Here is a tiny trained network, its code and every weight. The questions are about switching its units off for an input and a class, where a switched-off unit gives its printed mean instead of its output.

import numpy as np


def w(rows, s, z=0):
    codes = np.array(rows[::2]) - 128.0
    scale = np.full(codes.shape[1], s)
    scale[-1] = z or s
    return codes * scale


def f(y):
    return y / 2 * (1 + np.tanh(0.7978845608 * (y + 0.044715 * y**3)))


def log_softmax(a):
    a = a - a.max(-1, keepdims=True)
    return a - np.log(np.exp(a).sum(-1, keepdims=True))


def net(x, mask):
    res = np.array(x, float).reshape(1, 3) / 4 @ E
    y = f(res @ A[0][:, :-1].T + A[0][:, -1])
    res = res + np.where(mask, y, B[0][:, -1]) @ B[0][:, :-1]
    return log_softmax(res[-1] @ U[:, :-1].T + U[:, -1])


A, B = {}, {}
E = w([
[198,145,43,18,12,159,130],'x0',
[152,202,167,48,158,129,255],'x1',
[151,25,103,152,120,19,197],'x2',
],0.014)
A[0] = w([
[155,127,123,58,111,80,220,168],'N1',
[153,240,194,95,164,166,143,133],'N2',
[147,92,68,38,105,73,106,131],'N3',
[102,134,103,78,57,185,52,182],'N4',
[188,27,86,187,106,33,94,201],'N5',
[89,147,186,129,193,179,97,102],'N6',
[159,210,147,45,118,90,254,179],'N7',
[81,178,117,72,117,177,97,189],'N8',
[44,110,137,197,167,114,54,189],'N9',
[99,83,219,185,236,91,181,254],'N10',
[108,157,168,58,181,188,129,110],'N11',
[36,132,101,173,80,114,55,111],'N12',
],0.013,0.0077)
B[0] = w([
[180,77,52,59,87,217,189,214],'N1',
[137,81,202,140,96,74,132,212],'N2',
[204,114,127,123,84,139,92,197],'N3',
[182,132,144,58,60,170,153,209],'N4',
[56,72,179,81,79,121,132,239],'N5',
[103,137,110,129,181,55,139,184],'N6',
[162,5,69,10,106,98,193,252],'N7',
[113,138,180,112,97,70,127,195],'N8',
[92,144,56,131,179,10,173,219],'N9',
[95,47,127,90,204,85,178,253],'N10',
[78,32,140,166,115,89,87,183],'N11',
[159,128,83,39,133,57,177,187],'N12',
],0.013,0.027)
U = w([
[161,182,125,98,73,213,83,183],'0',
[184,209,57,208,196,180,186,2],'1',
[63,252,28,115,184,86,125,59],'2',
[216,212,179,211,241,222,176,2],'3',
[180,206,74,226,180,225,176,2],'4',
[60,106,177,112,62,106,95,93],'5',
[49,128,182,187,202,61,124,204],'6',
[144,76,76,71,109,113,172,211],'7',
],0.015,0.01)

Each question gives the input, the list of numbers given to net, and the class t.
The units are the neurons (one row each of A and B). Each row of codes is followed by its name. A weight is (code - 128) times the scale printed after its matrix; where a second scale follows, it is the last column's (A, B and U).
mask holds one flag per neuron, in row order. A switched-off neuron (its flag False) gives its mean, the last column of its row in B, instead of its output. The means were averaged over made-up inputs and are rounded, as every weight is.
A unit's drop is (log p(t) with every unit on - log p(t) with that unit switched off) / (log p(t) with every unit on - log p(t) with every unit switched off).
The circuit of an input: a set's keep is (log p(t) with only the set's units on - log p(t) with every unit switched off) / (log p(t) with every unit on - log p(t) with every unit switched off). Starting from all 12 units, units are removed one at a time, each time the one whose removal leaves the highest keep (on an exact tie, the one counted first), for as long as the keep stays at least 0.8.
units of the circuit, in order: the units of the circuit, biggest drop first
most important unit: the unit with the biggest drop
top k neurons: the k neurons with the biggest drops, biggest first
drop when u is switched off: that unit's drop, to one decimal
input [5,-2,-7], class 5: top 2 neurons : N7; N8
input [2,-2,-3], class 0: top 2 neurons : N7; N10
input [4,-2,-5], class 0: units of the circuit, in order : N7; N10; N9
input [-1,0,-6], class 5: most important unit : N10
input [7,-6,-5], class 0: top 2 neurons : N7; N10
input [-5,-4,-6], class 6: units of the circuit, in order : N1; N7
input [2,-1,-2], class 0: top 2 neurons : N7; N10
input [5,-1,-3], class 0: top 3 neurons : N10; N7; N9
input [-4,-7,8], class 6: top 4 neurons : N7; N1; N4; N9
input [-6,-8,-3], class 2: top 2 neurons : N9; N12
input [3,-3,-8], class 5: top 4 neurons : N7; N1; N8; N10
input [5,-5,-4], class 0: top 3 neurons : N7; N10; N9
input [-1,-8,-8], class 2: top 2 neurons : N7; N9
input [7,-7,-3], class 0: top 4 neurons : N7; N10; N9; N4
input [-8,-8,-4], class 2: most important unit : N9
input [-2,-4,-2], class 2: drop when N7 is switched off : 0.3
input [3,-2,-4], class 0: drop when N7 is switched off : 0.3
input [-1,5,-7], class 5: drop when N2 is switched off : 0.2
